Here is a tiny trained network, its code and every weight. The questions are about switching its units off for an input and a class, where a switched-off unit gives its printed mean instead of its output.

import numpy as np


def w(rows, s, z=0):
    codes = np.array(rows[::2]) - 128.0
    scale = np.full(codes.shape[1], s)
    scale[-1] = z or s
    return codes * scale


def norm(h):
    return h / np.sqrt((h * h).mean(-1, keepdims=True) + 1e-5)


def f(y):
    return y / 2 * (1 + np.tanh(0.7978845608 * (y + 0.044715 * y**3)))


def log_softmax(a):
    a = a - a.max(-1, keepdims=True)
    return a - np.log(np.exp(a).sum(-1, keepdims=True))


def net(x, mask):
    res = np.array(x, float).reshape(1, 5) / 4 @ E
    u = 0
    for l in range(2):
        y = f(norm(res) @ A[l][:, :-1].T + A[l][:, -1])
        res = res + np.where(mask[u : u + 10], y, B[l][:, -1]) @ B[l][:, :-1]
        u += 10
    return log_softmax(norm(res)[-1] @ U[:, :-1].T + U[:, -1])


A, B = {}, {}
E = w([
[182,107,30,196,141,139,86],'x0',
[112,173,88,193,166,48,244],'x1',
[49,142,200,96,253,150,178],'x2',
[52,37,131,136,115,105,134],'x3',
[61,68,132,211,95,202,243],'x4',
],0.0059)
A[0] = w([
[32,147,149,116,96,159,177,153],'0.n0',
[122,148,139,143,132,115,186,47],'0.n1',
[58,48,108,139,128,144,102,97],'0.n2',
[164,75,102,149,151,204,64,207],'0.n3',
[200,37,237,64,164,131,95,195],'0.n4',
[186,149,132,125,228,104,113,94],'0.n5',
[110,61,101,189,140,119,109,90],'0.n6',
[214,143,61,67,143,167,41,251],'0.n7',
[141,84,46,113,95,160,186,45],'0.n8',
[161,117,100,254,172,94,91,127],'0.n9',
],0.0077,0.002)
B[0] = w([
[173,118,81,161,82,165,143,192],'0.n0',
[150,76,142,166,172,161,91,144],'0.n1',
[138,129,123,120,98,149,181,170],'0.n2',
[97,139,83,89,37,150,151,196],'0.n3',
[156,149,139,60,125,68,118,214],'0.n4',
[163,148,87,2,149,114,181,171],'0.n5',
[146,63,137,156,122,134,115,159],'0.n6',
[45,181,111,128,54,132,139,254],'0.n7',
[112,129,174,109,119,141,108,156],'0.n8',
[124,51,133,139,230,120,151,183],'0.n9',
],0.0089,0.0057)
A[1] = w([
[75,105,90,212,99,124,94,108],'1.n0',
[192,103,194,160,140,186,121,106],'1.n1',
[114,204,118,43,163,60,122,218],'1.n2',
[94,72,87,246,168,103,173,190],'1.n3',
[164,154,92,174,224,1,107,184],'1.n4',
[226,149,41,182,137,109,94,121],'1.n5',
[131,195,186,92,127,106,158,253],'1.n6',
[123,93,84,151,177,146,71,110],'1.n7',
[79,151,111,137,67,109,174,137],'1.n8',
[101,87,66,138,96,124,166,171],'1.n9',
],0.01,0.0044)
B[1] = w([
[118,147,204,90,162,109,183,172],'1.n0',
[45,88,65,36,157,150,135,139],'1.n1',
[5,245,37,87,32,133,79,254],'1.n2',
[112,219,118,160,159,89,111,245],'1.n3',
[181,110,206,53,63,110,1,189],'1.n4',
[97,88,143,121,115,112,172,149],'1.n5',
[116,120,71,183,62,104,112,216],'1.n6',
[133,144,165,157,131,182,176,128],'1.n7',
[125,135,119,79,141,182,93,195],'1.n8',
[189,87,112,121,178,135,118,209],'1.n9',
],0.0084,0.0087)
U = w([
[129,22,86,79,89,223,150,159],'0',
[79,187,148,81,43,70,58,171],'1',
[94,133,92,234,238,139,240,138],'2',
[248,91,236,190,205,29,73,110],'3',
[164,128,169,132,173,128,73,1],'4',
],0.012,0.0065)

Each question gives the input, the list of numbers given to net, and the class t.
The units are the neurons (one row each of A and B). Each row of codes is followed by its name. A weight is (code - 128) times the scale printed after its matrix; where a second scale follows, it is the last column's (A, B and U).
mask holds one flag per neuron, layer by layer. A switched-off neuron (its flag False) gives its mean, the last column of its row in B, instead of its output. The means were averaged over made-up inputs and are rounded, as every weight is.
A unit's drop is (log p(t) with every unit on - log p(t) with that unit switched off) / (log p(t) with every unit on - log p(t) with every unit switched off).
The circuit of an input: a set's keep is (log p(t) with only the set's units on - log p(t) with every unit switched off) / (log p(t) with every unit on - log p(t) with every unit switched off). Starting from the 12 units with the biggest drops (on a tie, the unit counted first), units are removed one at a time, each time the one whose removal leaves the highest keep (on an exact tie, the one counted first), for as long as the keep stays at least 0.8.
circuit, biggest first: the units of the circuit, biggest drop first
most important unit: the unit with the biggest drop
k most important neurons: the k neurons with the biggest drops, biggest first
top k neurons in layer l: the k neurons of layer l with the biggest drops, biggest first
drop when u is switched off: that unit's drop, to one decimal
input [-7,2,-1,3,8], class 2: most important unit => 1.n3
input [-1,0,-4,8,7], class 2: 2 most important neurons => [1.n4, 1.n3]
input [-4,7,7,7,-1], class 2: 2 most important neurons => [0.n4, 0.n0]
input [6,-4,-2,6,-4], class 0: 2 most important neurons => [1.n3, 1.n2]
input [5,-2,-7,0,6], class 0: 3 most important neurons => [0.n3, 0.n8, 1.n2]
input [-1,-2,2,-7,7], class 2: circuit, biggest first => [1.n4, 1.n2]
input [-5,2,-7,5,4], class 0: top 2 neurons in layer 0 => [0.n9, 0.n8]
input [8,5,-3,0,5], class 3: circuit, biggest first => [1.n2, 1.n4, 0.n7]
input [-4,2,-8,3,7], class 2: top 3 neurons in layer 1 => [1.n4, 1.n3, 1.n2]
input [5,1,6,1,0], class 4: 2 most important neurons => [1.n4, 0.n4]
input [8,7,8,8,1], class 3: 3 most important neurons => [1.n4, 1.n2, 0.n7]
input [-2,2,3,8,-2], class 2: 4 most important neurons => [1.n4, 0.n0, 0.n2, 1.n2]
input [7,1,-6,-8,1], class 0: top 2 neurons in layer 0 => [0.n3, 0.n1]
input [-3,1,-6,1,1], class 3: top 3 neurons in layer 1 => [1.n2, 1.n0, 1.n6]
input [2,8,-6,-3,3], class 3: 2 most important neurons => [1.n4, 1.n2]
input [8,-6,1,-3,5], class 0: most important unit => 0.n3
input [7,-3,-6,2,4], class 0: 2 most important neurons => [0.n3, 1.n2]
input [6,-3,-2,4,5], class 0: 3 most important neurons => [0.n3, 0.n8, 0.n2]
input [5,6,1,-3,3], class 3: drop when 1.n2 is switched off => 0.1
input [-3,0,-6,-6,6], class 0: drop when 1.n7 is switched off => 0.0
input [5,-1,-2,-8,8], class 2: drop when 1.n3 is switched off => 0.1
input [-8,4,-3,-2,5], class 2: most important neuron => [1.n2]
input [4,6,3,8,-6], class 3: drop when 0.n9 is switched off => 0.5
